196	-354	305	379	841	-678
401	-72	-274	12	939	212
-> 196, 212

39	87	17	63	12
38	80	17	77	14
-> 39, 14

2	8	3	8
3	6	6	4
-> 2, 4

-839	942	-485	-614	767	-227 -> -839, -227

78	63	40	11
77	63	40	11
46	39	27	13
-> 78, 13

0	8	5	4	9 -> 0, 9
---
Q: [-27  38  -6 -48  -2  25  45]
A: -6

Q:
[[181 158 165 144 213 144]
 [187  41 180 177 157 137]
 [109 123  52 162 117 152]]
A: 165

Q:
[[3 4 4 6 5 3 3]
 [2 3 5 5 5 2 3]
 [1 7 4 2 6 3 7]]
A: 4

Q: [ 10 -25   9  17 -34  31 -23]
A: 9

Q: [ 25  -7 -25  24  -1   8]
A: -25

Q: [3 0 6 7 5 6]
A: 6

Q:
[[161  80  73  67]
 [225  29  59  83]
 [194  27  63  77]]
A: 73

Q:
[[-10 -23 -25 -10  -9 -39   1]
 [ -2 -22 -10   1   2  -1 -32]
 [ 26 -31  48 -12  41 -50   9]]
A: -25
---
[[5 6 7 7 6]
 [6 0 7 5 6]] result: 5

[9780 6943 5404 2524 5575] result: 9780

[239  52 138 164] result: 239

[-511 -380  867  765  139 -332  427] result: -511

[[5 5 5 5 5]
 [6 4 7 2 6]
 [6 6 5 5 6]] result: 5

[7 3 1 3 6 2] result: 7
---
[[ 11   6  -4 -10  13 -18  -6]
 [ 51   5 -34  41  10  -3 -22]
 [  8  24   3  24  34   7   5]] Out: 34

[ -3  15  -6 -27   2  65  26] Out: 2

[-25 -37 -59 -21] Out: -37

[ 51 -21  34 -34 -23 -52  21] Out: -23

[-19  20 -10 -70  10   2  37] Out: 10

[[ 13  51  27 -12  55  22]
 [ 13  51  17 -12  -7  14]
 [ 13  19  49 -12  24  22]] Out: -12

[[ 16   8  19   9   5   9  12]
 [  0  25 -35  18  42  11   2]
 [ 23  18 -14   0  52   3   7]] Out: 52

[-52  12  -9 -34] Out: 12

[ 27  38 -43  30  69] Out: -43

[ 14 -12  64   1  17 -61] Out: 1
---
[[5, -14, 3, 0, 6, -8], [49, -10, 55, 58, -3, -48], [51, -10, 57, 61, -4, -50]] | 5
[[7, -10, 6, 1, -7, -9, 10], [-5, 4, -1, -58, -32, -6, -8], [3, 6, 1, -32, -13, 15, -3]] | 7
[[18, -52, 13, -8], [50, 13, -44, -37], [2, -21, 65, -40]] | 18
[[-37, 54, 71, 24], [6, 66, 64, 34], [-44, 66, 72, 30]] | -37
[[-11, -4, 13, 26, -64, 50], [8, -33, 34, 3, -38, 15], [-37, 20, -27, 31, 4, 11]] | -11
[[-44, -16, 16, 8, -13, -67], [-2, -1, -6, -40, 59, 23], [-21, -13, 9, -2, -6, -48]] | -44
[[-56, -32, -27, -23, 41], [-25, 4, 5, 15, -2], [16, 47, 40, 59, -12]] | -56
---
[-47  22  -7 -19  57 -37  -4]: -4, -47

[[ 21  57 -25   7  24 -18]
 [ 33  70 -19  10  38 -13]]: -18, 33

[[-64  50  38  42  52]
 [-68  11  10  -1 -31]
 [-16 -22  38  56  42]]: 52, -16

[ 42  40  59  -9  -9 -33]: -33, 42

[-15  53   9 -22]: -22, -15

[-60  41 -18 -14]: -14, -60

[[-18  14   3 -25  -1 -14]
 [ 66 -13 -64  -4 -23  -7]]: -14, 66

[[ -7 -18  -2  22   4   8 -17]
 [-12  -3 -15   6  -6  -7 -19]
 [-13 -13 -52 -11  23   8 -19]]: -17, -13

[[ 10  -1  53  -1  37]
 [-55  57 -60  37   3]]: 37, -55
---
array([[-22, -40,  45,  -9, -41,  47],
       [-34, -40,  65,   4, -53,  45]])
47

array([[ 23,  17, -26, -12,  27,   8, -29],
       [ 57,  41, -11, -55, -50,  -1,  47]])
-29

array([[ -2,  -3,   7,  -1,  55],
       [-26, -36,   7,  -7,  26]])
55

array([[-32,  -3,  16, -57],
       [-36,  58, -16,  54]])
-57

array([[ 18,  15,  39,   9,  32,  21],
       [-63, -40,  31, -52,  30, -32]])
21

array([[  1,  -5, -13,  -6,  10],
       [-29, -27, -57, -69,  35]])
10

array([[ -3,  57, -11,  -4, -18, -12, -28],
       [-14, -30, -18,  19,  10,   7,  18]])
-28
---
[[-2.6, 7.8, 6.2, -22.3, 5.7], [12.2, -21.6, -8.2, 3.2, 14.7], [23.3, 20.6, 1.0, -2.5, -4.8]] yields 23.3
[[0.082, 0.119, 0.141, 0.096], [-0.110, 0.207, 0.093, -0.115], [-0.170, 0.140, -0.004, -0.169]] yields -0.115
[-12.77, -111.09, 194.14, 60.39, 164.01, 154.34, -81.00] yields 194.14
[[1.6, -0.1, -1.7, -0.7, -1.8, 0.7], [0.5, -0.5, -0.9, -0.4, -0.8, -0.1]] yields -0.5
[[0.008, 0.033, -0.090, -0.046], [-0.032, -0.036, -0.060, -0.010], [-0.209, 0.051, -0.020, 0.117]] yields -0.010
[-15.405, -120.862, 130.960, 12.461, 53.227] yields -15.405
---
  3    8   -6  -52  -22 | -22, 3

 72    1  -12  -27  -19    0   -5
 35  -67   21   -1  -32   -7  -47
 43  -55   14    3   24   -7  -16
| -5, 43

-12  -63  -14   -1
 12   15   -4   -5
| -1, 12

  9  -59   14   25   -5    1 | 1, 9

 51   -8  -52   16   59   10 | 10, 51

 10  -68   13   17  -38
  4   -2  -38  -11   -7
| -38, 4

 53    6   35  -11   42   66    1 | 1, 53
